Below are the code and all the weights of a small trained network. Each question names an input and a target symbol and asks about switching units off, where a switched-off unit gives its printed mean instead of its output.

import numpy as np


def w(rows, s, z=0):
    codes = np.array(rows[::2]) - 128.0
    scale = np.full(codes.shape[1], s)
    scale[-1] = z or s
    return codes * scale


def norm(h):
    return h / np.sqrt((h * h).mean(-1, keepdims=True) + 1e-5)


def f(y):
    return np.maximum(y, 0)


def softmax(a):
    e = np.exp(a - a.max(-1, keepdims=True))
    return e / e.sum(-1, keepdims=True)


def log_softmax(a):
    a = a - a.max(-1, keepdims=True)
    return a - np.log(np.exp(a).sum(-1, keepdims=True))


def net(x, mask):
    ids = ['ΓΔΘΞΨΩαβζηλμπτ'.index(c) for c in x.split()]
    T = len(ids)
    res = E[ids] + P[:T]
    u = 0
    for l in range(3):
        q, k, v = (norm(res) @ M[l].T for M in (Q, K, V))
        z = softmax(np.where(np.tri(T) > 0, q @ k.T / 3**0.5, -1e9)) @ v
        res = res + np.where(mask[u], z, O[l][:, -1]) @ O[l][:, :-1]
        u += 1
        y = f(norm(res) @ A[l][:, :-1].T + A[l][:, -1])
        res = res + np.where(mask[u : u + 8], y, B[l][:, -1]) @ B[l][:, :-1]
        u += 8
    return log_softmax(norm(res)[-1] @ U[:, :-1].T + U[:, -1])


Q, K, V, O, A, B = {}, {}, {}, {}, {}, {}
E = w([
[73,251,97],'Γ',
[168,240,143],'Δ',
[116,107,91],'Θ',
[120,118,149],'Ξ',
[211,97,107],'Ψ',
[161,67,221],'Ω',
[109,144,160],'α',
[93,57,123],'β',
[118,119,151],'ζ',
[111,164,33],'η',
[146,111,184],'λ',
[132,149,99],'μ',
[83,167,165],'π',
[183,96,124],'τ',
],0.027)
P = w([
[76,32,95],'0',
[87,60,119],'1',
[115,76,144],'2',
[139,88,154],'3',
[169,95,158],'4',
[187,109,161],'5',
[201,119,157],'6',
[220,128,156],'7',
[234,132,143],'8',
[235,136,135],'9',
[240,143,122],'10',
[247,144,115],'11',
[248,150,104],'12',
[253,155,95],'13',
],0.0036)
Q[0] = w([
[189,148,194],'L0H0',
[90,248,255],'L0H0',
[127,225,29],'L0H0',
],0.0089)
K[0] = w([
[207,136,174],'L0H0',
[44,245,166],'L0H0',
[133,195,94],'L0H0',
],0.012)
V[0] = w([
[204,238,1],'L0H0',
[131,167,199],'L0H0',
[133,134,137],'L0H0',
],0.0057)
O[0] = w([
[146,134,2,253],'L0H0',
[28,173,170,217],'L0H0',
[122,127,126,157],'L0H0',
],0.0064,0.0004)
A[0] = w([
[3,98,179,166],'L0N0',
[54,7,25,121],'L0N1',
[43,135,135,91],'L0N2',
[192,111,110,51],'L0N3',
[236,209,183,131],'L0N4',
[76,72,162,4],'L0N5',
[112,107,255,96],'L0N6',
[38,172,62,111],'L0N7',
],0.0082,0.0019)
B[0] = w([
[1,105,30,206],'L0N0',
[151,114,174,203],'L0N1',
[103,157,76,147],'L0N2',
[204,168,121,168],'L0N3',
[206,159,151,220],'L0N4',
[67,94,88,160],'L0N5',
[46,184,132,253],'L0N6',
[227,103,151,176],'L0N7',
],0.013,0.0051)
Q[1] = w([
[33,83,139],'L1H0',
[144,44,86],'L1H0',
[139,64,250],'L1H0',
],0.022)
K[1] = w([
[54,78,137],'L1H0',
[154,37,136],'L1H0',
[77,85,253],'L1H0',
],0.023)
V[1] = w([
[191,2,217],'L1H0',
[107,119,90],'L1H0',
[92,138,66],'L1H0',
],0.0069)
O[1] = w([
[121,155,3,7],'L1H0',
[194,167,151,129],'L1H0',
[192,168,175,150],'L1H0',
],0.0045,0.0015)
A[1] = w([
[209,58,222,128],'L1N0',
[142,10,113,6],'L1N1',
[70,208,101,104],'L1N2',
[59,159,34,104],'L1N3',
[122,255,195,163],'L1N4',
[157,48,69,78],'L1N5',
[186,53,190,146],'L1N6',
[127,53,236,99],'L1N7',
],0.013,0.0026)
B[1] = w([
[10,143,72,188],'L1N0',
[6,154,165,157],'L1N1',
[4,92,137,202],'L1N2',
[84,38,72,185],'L1N3',
[95,176,231,254],'L1N4',
[185,199,169,203],'L1N5',
[48,185,96,174],'L1N6',
[234,21,186,178],'L1N7',
],0.014,0.0065)
Q[2] = w([
[252,140,173],'L2H0',
[98,243,107],'L2H0',
[80,139,237],'L2H0',
],0.031)
K[2] = w([
[252,155,186],'L2H0',
[64,241,94],'L2H0',
[37,106,254],'L2H0',
],0.026)
V[2] = w([
[255,151,216],'L2H0',
[226,58,13],'L2H0',
[137,177,86],'L2H0',
],0.0094)
O[2] = w([
[33,161,29,86],'L2H0',
[47,101,228,1],'L2H0',
[89,2,206,155],'L2H0',
],0.008,0.0047)
A[2] = w([
[6,163,148,50],'L2N0',
[76,167,122,2],'L2N1',
[159,117,165,96],'L2N2',
[85,140,116,130],'L2N3',
[200,100,199,75],'L2N4',
[167,92,240,52],'L2N5',
[35,64,174,68],'L2N6',
[100,116,66,101],'L2N7',
],0.018,0.0022)
B[2] = w([
[38,66,60,252],'L2N0',
[109,159,189,185],'L2N1',
[119,169,111,140],'L2N2',
[116,168,126,170],'L2N3',
[112,174,240,149],'L2N4',
[67,2,79,177],'L2N5',
[247,241,139,229],'L2N6',
[134,64,135,161],'L2N7',
],0.019,0.011)
U = w([
[121,121,139,37],'Γ',
[106,242,205,142],'Δ',
[122,121,149,53],'Θ',
[122,123,152,49],'Ξ',
[121,108,152,81],'Ψ',
[161,95,230,141],'Ω',
[124,120,149,53],'α',
[169,153,70,255],'β',
[118,130,148,36],'ζ',
[134,8,71,124],'η',
[25,130,70,196],'λ',
[124,106,166,139],'μ',
[125,128,145,48],'π',
[125,122,146,34],'τ',
],0.017,0.0065)

Each question gives the input, a string of symbols that net reads in full, and the target symbol t.
The units are the heads (3 rows each of Q, K, V and O) and the neurons (one row each of A and B). Each row of codes is followed by its name. A weight is (code - 128) times the scale printed after its matrix; where a second scale follows, it is the last column's (O, A, B and U).
mask holds one flag per unit, layer by layer, with each layer's heads first. A switched-off unit (its flag False) gives its mean, the last column of its rows in O or B, instead of its output. The means were averaged over made-up inputs and are rounded, as every weight is.
A unit's drop is (log p(t) with every unit on - log p(t) with that unit switched off) / (log p(t) with every unit on - log p(t) with every unit switched off).
unit that matters most: the unit with the biggest drop
k most important neurons: the k neurons with the biggest drops, biggest first
k most important neurons of layer l: the k neurons of layer l with the biggest drops, biggest first
drop when u is switched off: that unit's drop, to one decimal
input Ψ λ λ μ Δ λ Δ η Ω μ, target Δ: 2 most important neurons : [L1N7, L2N5]
input μ β π Ξ τ λ π β Ψ τ, target Δ: 3 most important neurons of layer 1 : [L1N7, L1N6, L1N5]
input Δ Θ Ξ μ Ψ τ β Θ, target Δ: 2 most important neurons of layer 0 : [L0N4, L0N7]
input λ π λ Ξ Ξ Ξ μ λ μ η Ψ, target λ: most important neuron : [L2N6]
input μ λ Δ Δ Ξ τ Δ μ Ψ Δ μ, target β: 4 most important neurons of layer 1 : [L1N5, L1N0, L1N1, L1N3]
input π μ μ Ψ Γ Ξ μ Ψ, target Δ: 3 most important neurons of layer 2 : [L2N5, L2N0, L2N6]
input Θ τ η Ψ Ψ λ Ψ, target β: 2 most important neurons of layer 0 : [L0N6, L0N4]
input λ ζ η τ τ μ μ Ψ α τ, target β: 2 most important neurons of layer 0 : [L0N6, L0N3]
input μ Ω β Θ Θ τ μ Ψ Ψ Δ Θ, target β: 2 most important neurons of layer 1 : [L1N5, L1N2]
input Ψ η μ β Γ μ λ, target λ: 3 most important neurons : [L2N5, L0N6, L2N0]
input η μ Θ Δ Θ, target Δ: 4 most important neurons of layer 2 : [L2N5, L2N0, L2N1, L2N7]
input Ψ λ λ Θ η Ψ, target Δ: 2 most important neurons of layer 1 : [L1N3, L1N5]
input π Δ β η μ Δ Ω μ, target Δ: 4 most important neurons of layer 1 : [L1N7, L1N5, L1N0, L1N1]
input μ Δ μ β η, target η: 3 most important neurons of layer 0 : [L0N6, L0N7, L0N0]
input Θ λ π τ μ α Δ τ π Ξ τ, target β: 3 most important neurons : [L1N7, L1N3, L1N0]
input Ω Ω Ψ τ Δ η Ψ Γ Ψ Ψ Ψ μ μ μ, target β: 2 most important neurons of layer 1 : [L1N0, L1N2]
input η Δ μ Ω Γ π μ μ Γ Ψ, target λ: 2 most important neurons of layer 1 : [L1N0, L1N6]
input β Θ Ψ β η τ μ Δ Ψ λ, target λ: unit that matters most : L2H0
input Ψ Ξ τ τ, target Δ: drop when L2N0 is switched off : 1.1
input μ Θ β Ψ η, target η: drop when L1N4 is switched off : 0.8
input λ Δ ζ Θ Ψ Δ τ α α β, target β: drop when L1N1 is switched off : 0.4
